m =
[[141 118 121 124 116 133 143 119 123 121 144]
 [129 129 114 112 143 130 129 133 109 120 127]
 [139 121 122 123 124 149 147 121 121 121 149]
 [137 125 116 116 131 132 133 127 115 120 134]
 [144 119 116 118 118 135 142 121 118 119 147]
 [143 117 118 121 113 135 145 118 120 119 145]
 [117 134 131 130 134 104 108 135 131 133 105]
 [115 139 136 134 142 118 117 138 134 136 114]
 [138 122 123 124 124 147 146 122 122 122 148]
 [115 139 135 133 142 117 115 139 133 136 113]]
Rows and columns are counted from 1.
(1, 1)	141
(6, 6)	135
(8, 2)	139
(6, 4)	121
(10, 5)	142
(3, 9)	121
(6, 3)	118
(6, 11)	145
(6, 10)	119
(10, 7)	115
(7, 7)	108
(8, 3)	136
(10, 4)	133
(4, 5)	131
(10, 11)	113
(5, 1)	144
(1, 3)	121
(4, 9)	115
(10, 8)	139
(6, 5)	113
(2, 11)	127
(4, 11)	134
(8, 4)	134
(5, 5)	118
(9, 7)	146
(7, 4)	130
(5, 11)	147
(8, 5)	142
(3, 4)	123
(5, 4)	118
(1, 11)	144

W =
[[117 102 129 117 121 116 125 123 127 124]
 [113 116 124 122 121 112 130 128 123 130]
 [121 127 120 122 119 120 134 137 122 137]
 [112 126 117 125 120 113 137 134 117 136]
 [122 126 119 125 123 122 135 133 121 134]
 [129 131 117 125 121 128 137 143 120 141]
 [123 131 114 126 122 123 141 141 117 141]
 [122 138 112 132 125 123 144 143 116 144]
 [124 141 113 132 123 124 143 144 116 145]
 [125 144 114 133 124 125 142 145 118 146]
 [119 145 114 136 126 120 143 143 117 145]
 [127 146 116 131 123 126 140 149 121 149]]
Rows and columns are counted from 1.
(1, 1)	117
(12, 6)	126
(7, 1)	123
(8, 7)	144
(4, 3)	117
(11, 2)	145
(12, 4)	131
(10, 1)	125
(5, 10)	134
(10, 3)	114
(10, 4)	133
(10, 8)	145
(7, 9)	117
(8, 4)	132
(9, 2)	141
(8, 8)	143
(2, 5)	121
(2, 9)	123
(9, 9)	116
(9, 1)	124
(6, 8)	143
(2, 1)	113
(2, 7)	130
(11, 3)	114
(11, 9)	117
(7, 3)	114
(5, 1)	122
(11, 10)	145
(6, 7)	137
(5, 9)	121
(8, 2)	138

a =
[[124 135 106 146 128 148 134 132 133 132]
 [146 143 131 119 133 133 120 138 141 113]
 [143 136 138 138 112 120 122 125 126 151]
 [140 122 145 120 108 141 130 141 113 121]
 [110 123 117 121 125 139 129 113 138 113]
 [145 132 144 129 140 131 137 141 111 135]
 [147 135 143 124 132 130 151 135 137 125]
 [118 123 106 138 124 121 138 130 147 136]
 [112 137 148 132 122 119 140 132 112 132]
 [142 136 128 148 140 127 120 121 141 119]
 [133 128 125 110 133 131 120 108 128 145]
 [133 131 131 148 147 134 124 113 125 122]
 [117 111 111 113 125 136 130 145 116 133]
 [156 148 136 138 131 133 122 122 140 133]
 [138 128 125 120 141 120 108 149 122 119]
 [114 125 137 109 111 118 127 138 119 126]]
Indices start at 1.
row 1 col 1	124
row 14 col 2	148
row 12 col 9	125
row 4 col 4	120
row 10 col 6	127
row 13 col 5	125
row 9 col 10	132
row 16 col 1	114
row 15 col 3	125
row 8 col 5	124
row 6 col 5	140
row 2 col 9	141
row 7 col 3	143
row 14 col 3	136
row 8 col 1	118
row 3 col 9	126
row 14 col 10	133
row 5 col 8	113
row 2 col 5	133
row 6 col 3	144
row 15 col 9	122
row 3 col 8	125
row 5 col 9	138
row 11 col 2	128
row 3 col 2	136
row 5 col 7	129
row 12 col 5	147
row 2 col 4	119
row 9 col 3	148
row 16 col 2	125
row 11 col 1	133
row 1 col 6	148
row 9 col 8	132
row 11 col 7	120
row 4 col 6	141
row 15 col 1	138

A =
[[135 110 114 140 130 144 136 142 147 129 112 149 122 117]
 [131 139 108 117 108 145 146 146 143 107 140 137 118 109]
 [130 114 140 125 139 121 119 143 145 135 121 137 146 126]
 [125 133 132 128 121 129 113 137 120 123 137 115 141 142]
 [119 121 145 138 140 130 121 111 117 124 112 124 121 118]
 [117 123 125 145 123 126 137 124 114 117 139 122 141 128]]
Rows and columns are counted from 1.
row 1 col 1 -> 135
row 5 col 7 -> 121
row 4 col 7 -> 113
row 5 col 3 -> 145
row 6 col 9 -> 114
row 5 col 10 -> 124
row 1 col 3 -> 114
row 3 col 13 -> 146
row 4 col 2 -> 133
row 2 col 1 -> 131
row 1 col 8 -> 142
row 4 col 1 -> 125
row 1 col 6 -> 144
row 5 col 6 -> 130
row 6 col 10 -> 117
row 6 col 12 -> 122
row 3 col 3 -> 140
row 1 col 13 -> 122
row 6 col 1 -> 117
row 1 col 7 -> 136
row 3 col 12 -> 137
row 1 col 2 -> 110
row 4 col 14 -> 142
row 2 col 7 -> 146
row 6 col 2 -> 123
row 3 col 2 -> 114
row 5 col 4 -> 138

grid =
[[128 121 128 118 124 124 124 127 120 131 127 131 126 129 129 123]
 [131 124 115 117 136 133 115 129 126 117 119 131 144 114 116 116]
 [131 125 113 118 138 134 114 130 128 116 120 130 146 115 115 116]
 [130 124 116 121 141 136 115 125 129 114 115 133 146 106 115 121]
 [128 125 124 128 140 136 120 119 130 116 113 135 140 102 119 129]
 [138 130 126 122 121 124 122 129 127 121 126 128 134 121 120 118]
 [127 125 124 128 141 137 121 119 130 117 114 135 140 103 120 130]
 [129 125 125 128 140 136 121 119 130 116 113 135 140 102 119 130]
 [132 125 113 118 136 133 114 131 128 116 120 130 146 115 115 115]
 [142 126 130 116 118 121 117 121 122 117 117 134 134 107 117 116]
 [132 125 114 118 136 133 114 130 128 116 120 130 145 115 115 115]]
Rows and columns are counted from 1.
(1, 1) -> 128
(6, 4) -> 122
(5, 6) -> 136
(6, 12) -> 128
(8, 11) -> 113
(3, 8) -> 130
(7, 5) -> 141
(10, 12) -> 134
(10, 6) -> 121
(1, 10) -> 131
(3, 1) -> 131
(5, 12) -> 135
(3, 14) -> 115
(6, 3) -> 126
(6, 6) -> 124
(9, 3) -> 113
(9, 1) -> 132
(10, 9) -> 122
(6, 11) -> 126
(4, 14) -> 106
(9, 6) -> 133
(4, 3) -> 116
(9, 2) -> 125
(1, 12) -> 131
(2, 3) -> 115
(5, 3) -> 124
(3, 11) -> 120
(4, 4) -> 121
(5, 10) -> 116
(6, 9) -> 127
(8, 1) -> 129
(10, 16) -> 116
(10, 8) -> 121
(5, 7) -> 120
(10, 10) -> 117
(7, 11) -> 114

M =
[[128 126 128 127 129 122 126 127 131 127]
 [130 130 126 138 115 121 137 130 135 127]
 [133 132 123 149 100 112 147 132 143 127]
 [135 150 127 125 120 111 135 127 129 121]
 [126 117 117 117 137 132 128 135 116 135]
 [128 116 129 125 130 102 120 121 144 123]
 [128 114 129 125 131  99 119 121 146 123]
 [132 124 121 127 129 128 127 125 127 135]
 [128 119 129 126 130 108 122 123 140 125]
 [131 131 125 141 111 118 140 130 137 128]
 [128 128 127 130 126 127 129 128 129 128]]
Rows and columns are counted from 1.
(1, 1) = 128
(8, 1) = 132
(5, 8) = 135
(3, 9) = 143
(4, 4) = 125
(11, 8) = 128
(9, 6) = 108
(6, 7) = 120
(1, 10) = 127
(3, 10) = 127
(3, 2) = 132
(8, 3) = 121
(9, 2) = 119
(11, 2) = 128
(4, 1) = 135
(7, 8) = 121
(1, 2) = 126
(8, 7) = 127
(1, 6) = 122
(4, 5) = 120
(10, 5) = 111
(5, 5) = 137
(10, 4) = 141
(7, 1) = 128
(9, 5) = 130
(11, 9) = 129
(11, 4) = 130
(11, 5) = 126
(10, 6) = 118
(4, 7) = 135
(5, 2) = 117
